[152 121 165 125 142  74  97 174]  Z
[148 150 121  69 152 116 100 140]  H
[155 146  86  90 130 153 171  68]  X
[141 113 100 100 120 154 128  74]  N
[101 122 168 122  99 142 162 144]  C
[142 107 153 196 171 114 104 104]  J
[114  92 114 129 164  85 154 130]  U
find: [ 69 152 116 100] => H
find: [150 121] => H
find: [ 69 152] => H

[108 165 142 171 160 160 156 118] -> M
[165 144 117 163 159 144 147 117] -> W
[165 138 105 160 164 148 154 112] -> B
[165 142 108 173 163 149 156 114] -> Y
[165 143 109 202 164 154 160 111] -> L
[165 143 173 108 162 172 172 115] -> T
then: [165 142 108] => [173 163 149]
then: [108 173] => [163 149 156]
find: [117 163 159 144 147 117] => W
then: [165 144 117] => [163 159 144]

[105 142 102 146 110 123 137] : V
[162 101 160 118  95 137 110] : P
[133 146 103 171 142  89 187] : A
[119 101 160 166 112 132 164] : S
[134 128 133  97 122 133  97] : R
[151  97 163  67 124 131 143] : K
[105 134 104 170 115 159 137] : F
[103 124 113 150  78 153 135] : E
[101 125 114 170  90 176  93] : D
[148 105 166 112 132 165  81] : G
[ 97 126 103 153 124 113 148] : Q
find: [101 160 166 112 132 164] => S
find: [148 105 166 112 132 165  81] => G
find: [124 113 150  78 153 135] => E
find: [125 114 170  90 176] => D
find: [162 101 160 118  95 137 110] => P
find: [119 101 160 166 112] => S

[144 161 100 131] = Fuga
[137 161  95 132] = sifak
[122 152 157 116] = Zab
[133  67 135 141] = tob
[125  80 152 151] = lefir
[137 161  95 119] = nef
[ 94 103 103 162] = Nak
[104 153 169 113] = tazut
[137 106  86 122] = ledos
find: [125  80 152 151] => lefir
find: [133  67 135 141] => tob
find: [137 161  95 132] => sifak

[129 141 161  91 123 102 118 167 132 130 132 133 132  91 110] = Viz
[129 129 140 161 123 102 118 167 132 130 132 133 132  91 110] = dimil
[129 129 161 140 123 102 118 173 132 130 132 133 132  91 110] = miren
find: [129 129 140 161 123 102 118 167 132 130 132 133 132  91 110] => dimil
find: [161 140] => miren
find: [129 141 161  91 123 102 118 167 132 130 132 133 132  91 110] => Viz
then: [129 140] => [161 123 102]
then: [140 161] => [123 102 118]

[128 155  88 139 116 132 126] = Nodud
[115 142 155 149 124 134 115] = Gonas
[130 128 139 128 136 133 138] = sas
[128 112  95 104 123 125 135] = zop
[128 112  95 104 123 129 124] = bosud
[117 199  96 138 126 136 118] = tiv
[143 106 159 111 133 141 109] = tesim
[132  91 114 126 115 114 122] = Tizat
[129 171 149 140 117 132 119] = pap
[129 171 117 135 130 118 141] = gar
[129 125 117 140 132 117 153] = Tini
find: [140 132 117] => Tini
find: [128 112  95 104 123 125] => zop
find: [129 171 149 140 117 132 119] => pap
find: [114 126 115] => Tizat
then: [130 128 139] => [128 136 133]
find: [129 171 149 140] => pap
find: [149 124 134] => Gonas

[101 194 146 153 108 171  96  73 135] : mesu
[131 133 121 153 142 120 133 164 109] : bas
[102 106 152 156 141 134 190 162 156] : buf
[132 121 131 126 153 100 158  98  87] : Kedo
[105 125 103  81 159 123 136 120 126] : Vud
[109 116 149 144 156 173 140 118 159] : Redu
[148  95 121  74  83 153 151 185 157] : lebul
[ 76  94  93 106  85 103 115 165 155] : Kemiz
[188 126 142  98 117 106 147 155  63] : Pom
[165  93  94 168 102 104 123 123  99] : Vuvo
[ 93 165  93 133 152 156 133 140 187] : vabak
then: [93 94] => [168 102 104]
find: [ 74  83 153 151 185] => lebul
find: [165  93  94 168 102 104 123 123  99] => Vuvo

[167 137 133 184  90 125 150 109 152 147 140  97  99 136 108  94 151 104
 136 138 118 131 139 115 109  56 139 169 106 157 129]  noru
[122 171 138 165 115 162 136 151 115 143 104 141  79 138 171 105 163 141
 145  73 142 120 101  56 148 140 124 130  81 119 151]  lefa
[167 171 138 165 115 162 150 151 115 143 104 141  79 138 171 105 163 141
 145  73 142 120 101  56 148 140 124 130  81 119 151]  pidez
[122 171 138 165 115 162 136 151 115 143 104 141  79 138 171 105 163 141
 145  73 142 120 101  56 148 140 148 130  81 119 151]  lir
then: [140  97] => [ 99 136 108]
find: [122 171 138 165 115 162 136 151 115 143 104 141  79 138 171 105 163 141
 145  73 142 120 101  56 148 140 124 130  81 119 151] => lefa

[ 72 136  71 134  83 110 123 100 117 186 180 109 112 135 190 131 157 178
 107 171 126  59 146  99 140  72 175 129 167 176] = fufu
[144 101  71 187 117 125 115  82 156  58 112 163 144 109 192 157  90 107
 176  76  61  78 127 157 171 128 105 110 135 118] = Bibi
[198 108 114 153 133 173 110 104 181 181 143 105 122 179 176 175 113 129
 111  75  65 130 159 102  62  58  76 199  58 180] = zubof
[139  86  66 115 195 120  93 137  73 115  98 147  84  77 167 165 111 142
 123 144  90 177  69  67  69  63 136  70 122  93] = Doki
[197 198 108 113  96 108 190  59 145  94 166 105  64 158 103 162 182 114
 159  91 177  60 133  71 147 108  88 118 166  79] = soziv
[134  82 110 123 117 130 115  82 156  58 112 163 144 109 192  58  90 107
 176  76  61  78 127 157 171 128 105 110 135 118] = lon
then: [ 59 145  94] => [166 105  64]
then: [134  83 110 123] => [100 117 186]
then: [198 108 113] => [ 96 108 190]
find: [144 101  71 187 117 125 115  82 156  58 112 163 144 109 192 157  90 107
 176  76  61  78 127 157 171 128 105 110 135 118] => Bibi
then: [114 159  91 177  60 133  71 147 108  88] => [118 166  79]

[131 113 122 175 143 143 154  74]  Mito
[ 95  95  44 142  74  81 175 166]  tiko
[132 115 142  96 129 122 135 177]  lasik
[114 142 135 133 145 106 134 156]  fod
[115 172 167 152 186 141 180 166]  tak
[169 103 121 124 108 119 106 147]  pasa
[132 115 142 164 141 129 136 182]  Lufer
then: [115 142 164 141] => [129 136 182]
then: [113 122] => [175 143 143]
find: [132 115 142  96 129 122 135 177] => lasik

[176 163 112 166 176  60 150 182 113] = ribu
[120  70  99 142 127 124 162 177  91] = bisun
[162  94  78 143 156 154 173 175  61] = Redeb
[116  85  82 198 150 129 163 167  44] = gaba
[151 127 142 162  99  91  70 124 177] = Rufa
find: [162  99  91  70 124 177] => Rufa
find: [ 70  99 142 127 124 162 177  91] => bisun
find: [163 112 166 176  60 150 182 113] => ribu
then: [ 94  78 143] => [156 154 173]
find: [151 127] => Rufa
then: [ 78 143 156 154] => [173 175  61]

[ 88 128 118 166 111 119 103 116 127  82  94 135  71 130 127 131 130 157
 118 104 124 119 121 137 129 109 130 164 116 107 117 132 100 114 124 157
 113 149 157 115 109 164 139 126 109 166  83  88 167 136 147  75 142 135
 125] = Muner
[137 130 103 106 127 118 154 123 130 148 172 124 107 147 122 117 161  93
 102 115 121 103 144 133 171 119 125 153 142 105  84 135 134 117 121 123
 113 126 112 140 145 175 113 144 131 101 162 137  99 141 122  75 133  98
 126] = tuzik
[119 117 151 157 106 143 118 118 118  91  96 125 199 102 131 145 118 184
 161 127 144 148 114  93 123 140 143 138 128 112 163 127 139 125 124 137
 113 137 134 106 127 141 120 127 129 132 110 109 185 128 137  73  90 150
 138] = vovav
[ 98 145 122 162 101 137 125 112 115  86 113 126 127  71 130 140 141 165
 131 132 141 126 122 107 156 128 142 168 133  92 129 134 131 111 124 148
 113 140 140 109 126 192 113 142 119 131 111  98 175 146 138  73 108 128
 134] = Rato
[100 145 125 165  92 135 130 110 114  85 114 126 100 110 118 141 145 166
 143 140 143 131 125  99 155 131 149 167 131  86 138 131 135 114 120 148
 113 140 132 107 132 189 108 138 119 123 119 100 177 135 138  73 102 129
 133] = reze
then: [122 117] => [161  93 102]
find: [ 71 130 127] => Muner
find: [138  73 108] => Rato

